Below is a small trained network, with its code and all its weights. Each question gives an input and a class and asks what happens when units are switched off, that is, made to give their printed mean instead of their output.

import numpy as np


def w(rows, s, z=0):
    codes = np.array(rows[::2]) - 128.0
    scale = np.full(codes.shape[1], s)
    scale[-1] = z or s
    return codes * scale


def f(y):
    return np.maximum(y, 0)


def log_softmax(a):
    a = a - a.max(-1, keepdims=True)
    return a - np.log(np.exp(a).sum(-1, keepdims=True))


def net(x, mask):
    res = np.array(x, float).reshape(1, 2) / 4 @ E
    y = f(res @ A[0][:, :-1].T + A[0][:, -1])
    res = res + np.where(mask, y, B[0][:, -1]) @ B[0][:, :-1]
    return log_softmax(res[-1] @ U[:, :-1].T + U[:, -1])


A, B = {}, {}
E = w([
[110,254,130,197,218,183],'x0',
[180,117,54,101,204,4],'x1',
],0.0084)
A[0] = w([
[61,179,96,122,219,221,92],'N1',
[178,109,60,132,183,94,135],'N2',
[188,123,161,94,37,108,104],'N3',
[111,100,79,109,217,8,59],'N4',
[145,143,81,116,196,32,75],'N5',
[91,148,181,122,52,194,79],'N6',
[86,104,79,85,26,111,98],'N7',
[153,73,176,49,130,128,96],'N8',
[134,219,135,153,129,126,90],'N9',
[119,125,237,199,25,191,84],'N10',
[113,76,154,89,80,111,99],'N11',
[104,198,169,145,166,133,111],'N12',
[98,97,148,80,39,107,93],'N13',
[50,126,205,101,118,187,106],'N14',
[146,77,144,71,63,125,95],'N15',
[69,220,145,152,173,113,96],'N16',
[80,121,158,146,106,163,177],'N17',
[128,57,104,111,68,148,74],'N18',
[145,80,48,141,67,126,84],'N19',
[145,122,140,92,153,130,254],'N20',
[122,171,103,166,170,164,86],'N21',
[162,169,141,171,168,174,86],'N22',
],0.012,0.014)
B[0] = w([
[139,93,102,152,162,68,187],'N1',
[154,177,173,68,81,168,190],'N2',
[124,109,111,159,180,82,173],'N3',
[200,162,136,85,106,123,188],'N4',
[248,196,174,67,114,133,181],'N5',
[222,176,152,53,122,166,181],'N6',
[104,123,106,144,189,62,179],'N7',
[141,87,121,129,163,84,164],'N8',
[147,104,114,144,181,65,160],'N9',
[207,190,150,59,107,129,206],'N10',
[145,95,114,156,165,81,174],'N11',
[121,84,105,162,169,88,172],'N12',
[151,99,83,144,167,80,181],'N13',
[190,187,155,96,87,112,180],'N14',
[122,132,79,147,178,118,182],'N15',
[145,96,104,157,161,74,178],'N16',
[85,149,183,110,76,150,198],'N17',
[172,132,70,136,148,102,165],'N18',
[172,112,83,128,165,95,154],'N19',
[10,80,186,212,69,242,254],'N20',
[155,75,101,115,182,61,161],'N21',
[161,95,79,139,176,88,160],'N22',
],0.012,0.014)
U = w([
[189,232,172,14,99,128,59],'0',
[123,62,22,188,237,60,62],'1',
[2,99,193,202,58,204,254],'2',
],0.012,0.0062)

Each question gives the input, the list of numbers given to net, and the class t.
The units are the neurons (one row each of A and B). Each row of codes is followed by its name. A weight is (code - 128) times the scale printed after its matrix; where a second scale follows, it is the last column's (A, B and U).
mask holds one flag per neuron, in row order. A switched-off neuron (its flag False) gives its mean, the last column of its row in B, instead of its output. The means were averaged over made-up inputs and are rounded, as every weight is.
A unit's drop is (log p(t) with every unit on - log p(t) with that unit switched off) / (log p(t) with every unit on - log p(t) with every unit switched off).
unit that matters most: the unit with the biggest drop
k most important neurons: the k neurons with the biggest drops, biggest first
drop when u is switched off: that unit's drop, to one decimal
input [2,-3], class 2: unit that matters most : N5
input [8,-7], class 1: 3 most important neurons : [N1 N12 N16]
input [-2,-3], class 2: 2 most important neurons : [N5 N4]
input [7,7], class 0: 2 most important neurons : [N5 N2]
input [1,3], class 2: 2 most important neurons : [N10 N6]
input [-3,-3], class 2: 3 most important neurons : [N5 N4 N2]
input [4,-2], class 1: 2 most important neurons : [N1 N2]
input [6,-5], class 1: 2 most important neurons : [N1 N12]
input [-6,-5], class 1: drop when N3 is switched off : 0.2
input [-6,6], class 0: drop when N5 is switched off : 1.8
input [-1,1], class 2: drop when N2 is switched off : 0.0
input [0,-3], class 2: drop when N4 is switched off : 0.1
